Here is a tiny trained network, its code and every weight. The questions are about switching its units off for an input and a target symbol, where a switched-off unit gives its printed mean instead of its output.

import numpy as np


def w(rows, s, z=0):
    codes = np.array(rows[::2]) - 128.0
    scale = np.full(codes.shape[1], s)
    scale[-1] = z or s
    return codes * scale


def norm(h):
    return h / np.sqrt((h * h).mean(-1, keepdims=True) + 1e-5)


def f(y):
    return np.maximum(y, 0)


def softmax(a):
    e = np.exp(a - a.max(-1, keepdims=True))
    return e / e.sum(-1, keepdims=True)


def log_softmax(a):
    a = a - a.max(-1, keepdims=True)
    return a - np.log(np.exp(a).sum(-1, keepdims=True))


def net(x, mask):
    ids = ['ΔΘΞΠΨαβγεζηλστφ'.index(c) for c in x.split()]
    T = len(ids)
    res = E[ids] + P[:T]
    u = 0
    for l in range(2):
        q, k, v = (norm(res) @ M[l].T for M in (Q, K, V))
        z = softmax(np.where(np.tri(T) > 0, q @ k.T / 3**0.5, -1e9)) @ v
        res = res + np.where(mask[u], z, O[l][:, -1]) @ O[l][:, :-1]
        u += 1
        y = f(norm(res) @ A[l][:, :-1].T + A[l][:, -1])
        res = res + np.where(mask[u : u + 8], y, B[l][:, -1]) @ B[l][:, :-1]
        u += 8
    return log_softmax(norm(res)[-1] @ U[:, :-1].T + U[:, -1])


Q, K, V, O, A, B = {}, {}, {}, {}, {}, {}
E = w([
[200,96,82,149,180,159,96,183,163],'Δ',
[172,107,105,166,67,173,32,133,174],'Θ',
[95,161,211,81,215,179,148,87,132],'Ξ',
[155,174,64,120,129,183,123,180,185],'Π',
[152,156,87,67,162,222,91,158,112],'Ψ',
[143,185,160,123,175,99,50,66,68],'α',
[206,145,136,139,173,60,208,71,70],'β',
[136,8,110,158,130,58,130,64,98],'γ',
[88,141,67,78,41,121,106,48,87],'ε',
[191,31,111,168,180,119,110,160,154],'ζ',
[80,28,127,120,111,146,62,80,112],'η',
[222,116,74,65,115,156,107,70,138],'λ',
[138,105,134,102,112,134,124,63,247],'σ',
[152,168,120,9,35,51,148,227,174],'τ',
[147,168,41,178,97,56,130,79,147],'φ',
],0.014)
P = w([
[95,127,131,2,117,2,69,226,173],'0',
[101,128,116,31,111,38,84,184,154],'1',
[113,130,110,79,125,60,89,159,147],'2',
[124,121,115,108,133,88,87,136,138],'3',
[118,135,108,120,138,121,89,109,130],'4',
[120,127,111,146,142,149,98,97,128],'5',
[119,120,108,161,148,174,115,71,123],'6',
[127,119,103,192,149,201,125,60,123],'7',
[142,117,96,226,149,216,133,46,120],'8',
],0.0073)
Q[0] = w([
[123,74,53,65,115,150,141,115,145],'0.h0',
[213,124,52,103,215,168,23,3,131],'0.h0',
[69,147,151,146,44,79,131,107,199],'0.h0',
],0.018)
K[0] = w([
[157,167,115,106,79,79,73,23,159],'0.h0',
[141,128,45,229,123,240,166,9,142],'0.h0',
[122,138,29,81,79,84,140,207,187],'0.h0',
],0.013)
V[0] = w([
[192,63,66,60,149,164,123,121,115],'0.h0',
[206,143,156,84,143,155,149,115,131],'0.h0',
[125,159,65,145,175,145,90,213,6],'0.h0',
],0.015)
O[0] = w([
[217,171,134,164,85,64,42,115,46,255],'0.h0',
[236,152,173,97,95,97,155,85,133,119],'0.h0',
[182,42,1,164,186,198,143,186,34,22],'0.h0',
],0.0087,0.0057)
A[0] = w([
[130,65,124,121,92,150,133,146,99,13],'0.n0',
[142,143,210,114,173,141,184,128,120,25],'0.n1',
[90,165,92,167,121,84,204,166,130,39],'0.n2',
[111,119,139,171,84,160,95,139,83,120],'0.n3',
[160,255,115,124,172,203,133,158,148,136],'0.n4',
[215,112,146,130,179,140,218,184,104,151],'0.n5',
[100,139,231,162,132,194,214,152,94,6],'0.n6',
[112,53,162,122,154,143,108,134,140,165],'0.n7',
],0.0091,0.0016)
B[0] = w([
[104,183,171,96,150,118,139,85,98,148],'0.n0',
[181,95,113,128,164,172,7,58,95,220],'0.n1',
[179,188,100,125,182,113,88,61,166,219],'0.n2',
[173,119,109,110,151,170,106,187,67,251],'0.n3',
[98,53,183,157,154,24,123,153,169,251],'0.n4',
[98,118,122,1,205,174,117,44,56,222],'0.n5',
[185,100,75,128,143,132,14,37,116,166],'0.n6',
[47,212,178,167,130,102,132,168,119,186],'0.n7',
],0.0072,0.0027)
Q[1] = w([
[62,125,101,158,152,85,101,139,146],'1.h0',
[146,189,67,142,112,94,200,113,120],'1.h0',
[174,173,81,139,120,147,2,102,118],'1.h0',
],0.018)
K[1] = w([
[36,149,53,161,114,144,140,131,178],'1.h0',
[145,55,119,86,102,125,202,247,169],'1.h0',
[121,91,189,231,48,227,181,74,78],'1.h0',
],0.012)
V[1] = w([
[155,172,149,74,109,244,67,181,155],'1.h0',
[111,134,27,58,4,183,141,47,131],'1.h0',
[74,50,219,77,77,123,121,129,42],'1.h0',
],0.015)
O[1] = w([
[126,48,103,108,37,202,68,75,172,67],'1.h0',
[65,246,72,109,75,145,115,68,58,252],'1.h0',
[76,80,213,160,83,157,187,116,53,37],'1.h0',
],0.011,0.0041)
A[1] = w([
[169,53,83,114,225,150,153,136,84,89],'1.n0',
[217,146,93,127,103,165,146,184,100,36],'1.n1',
[185,176,145,47,215,97,236,86,66,62],'1.n2',
[172,110,76,220,142,146,95,106,171,3],'1.n3',
[65,28,111,200,182,189,136,85,82,111],'1.n4',
[130,108,213,118,113,193,32,143,118,150],'1.n5',
[110,52,209,72,248,187,157,86,186,96],'1.n6',
[171,135,56,90,29,78,229,174,162,158],'1.n7',
],0.012,0.0029)
B[1] = w([
[85,90,207,23,133,102,139,89,152,194],'1.n0',
[137,110,126,210,159,132,144,138,88,161],'1.n1',
[98,98,53,112,61,139,197,182,182,240],'1.n2',
[167,75,152,32,104,152,104,91,159,171],'1.n3',
[105,213,187,153,148,188,42,178,146,188],'1.n4',
[123,96,75,174,116,139,172,151,203,254],'1.n5',
[167,211,55,196,148,144,171,40,75,216],'1.n6',
[183,177,168,136,155,251,137,162,113,160],'1.n7',
],0.014,0.0078)
U = w([
[162,56,122,109,167,147,96,97,106,124],'Δ',
[112,33,47,168,32,197,51,125,202,18],'Θ',
[171,118,77,243,161,208,205,43,144,88],'Ξ',
[155,59,144,88,157,181,91,117,151,151],'Π',
[152,44,81,111,184,197,88,103,55,174],'Ψ',
[91,157,169,59,231,241,150,63,126,67],'α',
[112,81,73,71,64,148,247,138,157,120],'β',
[119,118,167,196,179,100,201,190,92,205],'γ',
[51,163,77,128,60,174,99,90,16,73],'ε',
[156,52,163,137,200,125,129,115,122,176],'ζ',
[75,101,164,252,137,219,64,202,127,219],'η',
[253,157,123,171,53,78,90,139,76,37],'λ',
[85,153,222,106,73,88,125,50,225,4],'σ',
[183,166,210,83,113,247,148,198,137,211],'τ',
[116,198,38,129,207,115,67,177,170,215],'φ',
],0.0055,0.002)

Each question gives the input, a string of symbols that net reads in full, and the target symbol t.
The units are the heads (3 rows each of Q, K, V and O) and the neurons (one row each of A and B). Each row of codes is followed by its name. A weight is (code - 128) times the scale printed after its matrix; where a second scale follows, it is the last column's (O, A, B and U).
mask holds one flag per unit, layer by layer, with each layer's heads first. A switched-off unit (its flag False) gives its mean, the last column of its rows in O or B, instead of its output. The means were averaged over made-up inputs and are rounded, as every weight is.
A unit's drop is (log p(t) with every unit on - log p(t) with that unit switched off) / (log p(t) with every unit on - log p(t) with every unit switched off).
The circuit of an input: a set's keep is (log p(t) with only the set's units on - log p(t) with every unit switched off) / (log p(t) with every unit on - log p(t) with every unit switched off). Starting from the 12 units with the biggest drops (on a tie, the unit counted first), units are removed one at a time, each time the one whose removal leaves the highest keep (on an exact tie, the one counted first), for as long as the keep stays at least 0.8.
units of the circuit, in order: the units of the circuit, biggest drop first
most important unit: the unit with the biggest drop
top k neurons: the k neurons with the biggest drops, biggest first
k most important neurons of layer l: the k neurons of layer l with the biggest drops, biggest first
drop of u: that unit's drop, to one decimal
input Π α α, target α: top 3 neurons => [1.n0 1.n4 1.n6]
input Ψ α Δ, target α: units of the circuit, in order => [0.h0 1.n0 0.n5 1.n4]
input ε Θ Δ λ λ α σ Ξ η, target σ: units of the circuit, in order => [0.h0]
input Ψ τ ε Ψ σ Ψ β Π, target β: units of the circuit, in order => [0.h0 1.n2 0.n5 1.h0]
input λ λ Θ φ γ Θ Ψ Ψ, target Ψ: 2 most important neurons of layer 1 => [1.n1 1.n0]
input φ Ξ Δ Ψ Ψ α ζ, target α: 3 most important neurons of layer 1 => [1.n0 1.n4 1.n6]
input α φ η φ φ φ ζ φ Ψ, target φ: units of the circuit, in order => [1.h0 0.n4]
input σ φ η Ψ α λ φ, target η: units of the circuit, in order => [1.h0 0.n2 0.h0 1.n4]
input τ α ζ β η Θ Ξ β Δ, target β: top 3 neurons => [1.n2 0.n5 1.n0]
input η Δ Ψ Ξ Ψ, target Ξ: units of the circuit, in order => [1.n6 1.h0]
input ζ σ φ Δ η, target φ: units of the circuit, in order => [0.h0 1.h0]
input φ σ Δ α φ η τ, target τ: 2 most important neurons of layer 1 => [1.n7 1.n6]
input φ Ξ Ψ, target Ξ: units of the circuit, in order => [1.h0 1.n6]
input η φ Ψ ε γ φ γ, target φ: most important neuron of layer 0 => [0.n2]
input λ Ψ ε Ξ α Ψ, target α: 2 most important neurons of layer 0 => [0.n5 0.n4]
input Π φ β Ξ Ξ α α Ψ, target α: top 2 neurons => [1.n0 1.n4]
input α Ξ α, target Ξ: top 2 neurons => [1.n6 1.n5]
input Ξ φ φ ε α Ψ Ψ β Ψ, target β: top 2 neurons => [1.n2 0.n5]
input β φ γ ε ζ ε η, target η: top 2 neurons => [1.n4 0.n7]
input τ φ τ φ γ γ τ Ψ φ, target γ: most important unit => 1.h0
input τ λ φ σ, target φ: drop of 0.h0 => 0.4
input Ψ β λ τ Δ α Θ Δ, target Θ: drop of 1.n5 => 0.1
input ε α ε η Θ σ φ γ ζ, target γ: drop of 1.h0 => 1.3
